Below is a small trained network, with its code and all its weights. Each question gives an input and a target symbol and asks what happens when units are switched off, that is, made to give their printed mean instead of their output.

import numpy as np


def w(rows, s, z=0):
    codes = np.array(rows[::2]) - 128.0
    scale = np.full(codes.shape[1], s)
    scale[-1] = z or s
    return codes * scale


def norm(h):
    return h / np.sqrt((h * h).mean(-1, keepdims=True) + 1e-5)


def f(y):
    return np.maximum(y, 0)


def softmax(a):
    e = np.exp(a - a.max(-1, keepdims=True))
    return e / e.sum(-1, keepdims=True)


def log_softmax(a):
    a = a - a.max(-1, keepdims=True)
    return a - np.log(np.exp(a).sum(-1, keepdims=True))


def net(x, mask):
    ids = ['ΓΘΛΠΦΨΩαβδζημξσ'.index(c) for c in x.split()]
    T = len(ids)
    res = E[ids] + P[:T]
    u = 0
    for l in range(2):
        q, k, v = (norm(res) @ M[l].T for M in (Q, K, V))
        z = softmax(np.where(np.tri(T) > 0, q @ k.T / 3**0.5, -1e9)) @ v
        res = res + np.where(mask[u], z, O[l][:, -1]) @ O[l][:, :-1]
        u += 1
        y = f(norm(res) @ A[l][:, :-1].T + A[l][:, -1])
        res = res + np.where(mask[u : u + 4], y, B[l][:, -1]) @ B[l][:, :-1]
        u += 4
    return log_softmax(norm(res)[-1] @ U[:, :-1].T + U[:, -1])


Q, K, V, O, A, B = {}, {}, {}, {}, {}, {}
E = w([
[111,180,127,159,126,109,151,116,225,167],'Γ',
[68,164,196,2,193,150,158,142,140,76],'Θ',
[129,131,120,135,145,159,129,143,108,132],'Λ',
[98,110,101,149,131,150,114,136,93,132],'Π',
[155,129,128,140,151,128,102,148,112,135],'Φ',
[146,99,109,119,107,79,146,26,162,140],'Ψ',
[108,123,134,132,132,144,91,118,101,128],'Ω',
[139,130,140,144,134,129,101,136,92,130],'α',
[110,131,163,105,64,168,118,104,154,124],'β',
[165,97,157,87,114,169,113,98,197,115],'δ',
[128,110,93,130,160,114,134,162,136,152],'ζ',
[104,126,125,163,149,110,124,142,90,146],'η',
[125,113,136,143,144,144,116,130,101,148],'μ',
[138,112,117,137,135,124,129,147,100,134],'ξ',
[114,119,104,148,127,128,118,143,93,121],'σ',
],0.0077)
P = w([
[174,146,173,105,47,81,207,163,152,46],'0',
[100,90,122,141,234,129,10,120,98,178],'1',
[98,108,133,117,234,108,24,127,84,187],'2',
[93,100,115,99,233,121,32,138,114,195],'3',
[66,110,100,118,250,116,37,141,115,191],'4',
[72,105,104,115,237,124,26,135,134,210],'5',
[79,94,114,115,242,107,23,116,121,215],'6',
],0.0018)
Q[0] = w([
[140,176,171,101,108,145,187,144,184,48],'L0H1',
[120,91,103,152,168,148,89,169,41,151],'L0H1',
[138,147,71,254,204,92,118,163,33,198],'L0H1',
],0.0076)
K[0] = w([
[46,153,148,56,227,128,79,139,134,190],'L0H1',
[188,117,116,191,70,177,170,177,81,83],'L0H1',
[229,164,123,255,81,156,169,153,126,150],'L0H1',
],0.0061)
V[0] = w([
[159,103,94,163,160,70,1,100,132,160],'L0H1',
[113,150,194,113,236,196,136,177,105,138],'L0H1',
[142,42,177,140,112,118,148,73,102,153],'L0H1',
],0.0041)
O[0] = w([
[190,106,90,215,67,155,135,209,59,227,2],'L0H1',
[99,169,148,4,38,45,113,84,113,190,90],'L0H1',
[136,251,98,195,143,193,186,177,188,133,240],'L0H1',
],0.0034,0.0007)
A[0] = w([
[114,189,102,107,113,143,117,146,172,161,103],'L0N1',
[91,255,111,137,136,95,157,105,209,144,2],'L0N2',
[143,136,80,111,160,172,108,166,125,176,45],'L0N3',
[133,127,152,117,102,146,131,83,174,106,25],'L0N4',
],0.0057,0.0029)
B[0] = w([
[151,75,146,196,167,135,89,84,178,154,210],'L0N1',
[109,104,163,137,147,123,2,167,245,177,234],'L0N2',
[69,140,171,148,90,97,116,93,60,97,255],'L0N3',
[105,96,181,188,121,127,123,202,131,146,158],'L0N4',
],0.0048,0.0024)
Q[1] = w([
[178,76,128,145,22,213,144,96,255,121],'L1H1',
[168,254,82,74,80,85,215,130,130,78],'L1H1',
[146,99,78,182,144,131,128,131,44,120],'L1H1',
],0.008)
K[1] = w([
[95,95,67,173,155,99,112,60,147,253],'L1H1',
[123,102,128,73,138,223,72,96,37,138],'L1H1',
[176,116,122,180,88,130,126,138,101,47],'L1H1',
],0.0073)
V[1] = w([
[9,109,128,112,95,253,83,111,96,96],'L1H1',
[234,110,181,111,59,175,102,88,165,105],'L1H1',
[146,9,53,88,166,92,175,166,167,117],'L1H1',
],0.0049)
O[1] = w([
[72,42,183,114,98,226,210,143,138,180,12],'L1H1',
[62,150,3,83,162,126,141,170,122,163,253],'L1H1',
[196,179,158,121,216,71,123,47,83,252,183],'L1H1',
],0.0051,0.0022)
A[1] = w([
[163,163,156,149,177,107,121,3,118,132,20],'L1N1',
[124,47,115,108,156,210,191,157,160,149,2],'L1N2',
[136,156,56,130,184,58,104,54,131,126,124],'L1N3',
[77,89,81,124,184,164,78,150,103,46,65],'L1N4',
],0.0063,0.0024)
B[1] = w([
[87,90,43,143,96,81,240,170,204,119,194],'L1N1',
[215,135,42,127,156,108,33,44,63,62,153],'L1N2',
[100,144,179,112,31,253,136,81,136,95,255],'L1N3',
[242,125,166,96,130,64,178,176,170,170,192],'L1N4',
],0.0054,0.007)
U = w([
[50,110,186,16,156,76,134,92,121,98,191],'Γ',
[149,209,86,90,49,140,19,103,56,117,102],'Θ',
[92,179,85,154,54,177,200,54,192,95,77],'Λ',
[155,213,161,194,225,196,141,177,86,99,240],'Π',
[179,185,122,132,156,28,142,29,89,174,141],'Φ',
[254,103,217,96,60,158,174,144,159,199,2],'Ψ',
[113,126,198,209,122,45,101,123,91,18,166],'Ω',
[96,144,148,163,156,120,18,154,234,177,114],'α',
[102,96,135,165,67,101,123,159,24,234,176],'β',
[85,41,113,173,189,64,211,140,139,142,195],'δ',
[191,110,10,85,221,108,89,88,130,76,150],'ζ',
[91,181,60,74,165,176,171,193,104,223,129],'η',
[159,75,199,165,153,204,89,31,70,104,114],'μ',
[132,164,66,109,87,26,133,249,144,104,113],'ξ',
[69,32,96,134,107,232,102,209,122,37,34],'σ',
],0.0059,0.0026)

Each question gives the input, a string of symbols that net reads in full, and the target symbol t.
The units are the heads (3 rows each of Q, K, V and O) and the neurons (one row each of A and B). Each row of codes is followed by its name. A weight is (code - 128) times the scale printed after its matrix; where a second scale follows, it is the last column's (O, A, B and U).
mask holds one flag per unit, layer by layer, with each layer's heads first. A switched-off unit (its flag False) gives its mean, the last column of its rows in O or B, instead of its output. The means were averaged over made-up inputs and are rounded, as every weight is.
A unit's drop is (log p(t) with every unit on - log p(t) with that unit switched off) / (log p(t) with every unit on - log p(t) with every unit switched off).
The circuit of an input: a set's keep is (log p(t) with only the set's units on - log p(t) with every unit switched off) / (log p(t) with every unit on - log p(t) with every unit switched off). Starting from all 10 units, units are removed one at a time, each time the one whose removal leaves the highest keep (on an exact tie, the one counted first), for as long as the keep stays at least 0.8.
circuit, biggest first: the units of the circuit, biggest drop first
most important unit: the unit with the biggest drop
top k neurons: the k neurons with the biggest drops, biggest first
k most important neurons of layer l: the k neurons of layer l with the biggest drops, biggest first
input ζ ξ ξ Φ ξ, target Φ: circuit, biggest first	[L1H1]
input μ Ψ Π δ ξ, target α: circuit, biggest first	[L0H1; L0N2]
input Θ Γ δ δ ζ ζ, target β: circuit, biggest first	[L0N3; L0H1]
input η Ω ξ ξ, target Ω: circuit, biggest first	[L1H1; L0N3]
input α Γ σ Φ, target ξ: circuit, biggest first	[L1H1; L1N4; L0N3]
input Γ Λ δ, target α: top 3 neurons	[L0N4; L1N3; L1N4]
input σ Γ Ω, target δ: circuit, biggest first	[L1H1; L1N1; L0N3; L1N3]
input Γ δ Λ Φ Φ Ω, target Ψ: circuit, biggest first	[L1N4; L0N2]
input σ μ η, target δ: 2 most important neurons of layer 1	[L1N1; L1N3]
input Φ Λ δ δ β ξ, target Θ: circuit, biggest first	[L1H1; L1N3; L0N3]
input Γ ξ β, target α: circuit, biggest first	[L1N3; L0N4]
input δ ξ μ Γ δ, target α: 2 most important neurons of layer 0	[L0N4; L0N1]
input Λ Ψ Π ξ δ, target Λ: circuit, biggest first	[L1H1; L1N1; L0N2; L1N3]
input Γ δ Ψ β σ μ, target Ψ: most important unit	L1N4
input Γ Λ ξ δ Φ η, target Ψ: circuit, biggest first	[L1N4; L0H1; L1N3]
input ξ Φ Λ Ψ, target Λ: top 3 neurons	[L1N3; L1N1; L1N4]
input Π δ ξ, target μ: circuit, biggest first	[L1H1; L1N2]
input δ σ Γ Π Λ, target η: circuit, biggest first	[L1H1; L0N3; L1N4]
input Γ Λ Λ Φ η Λ, target Ψ: top 3 neurons	[L1N4; L0N2; L1N3]
input Ψ Θ ζ, target Π: most important unit	L0H1
input ξ Ω Γ Ω, target Λ: 2 most important neurons of layer 1	[L1N1; L1N3]
input α Ω Ω, target ξ: 2 most important neurons of layer 1	[L1N4; L1N3]
input β Λ σ Ω Ω, target ζ: top 2 neurons	[L1N2; L1N3]
input Γ Λ Ω σ ξ ξ, target Ψ: top 3 neurons	[L1N4; L0N2; L1N3]
input β ξ Ω Φ Φ, target ζ: top 2 neurons	[L1N2; L1N3]
input Φ Γ Γ μ, target Θ: top 2 neurons	[L1N3; L0N3]
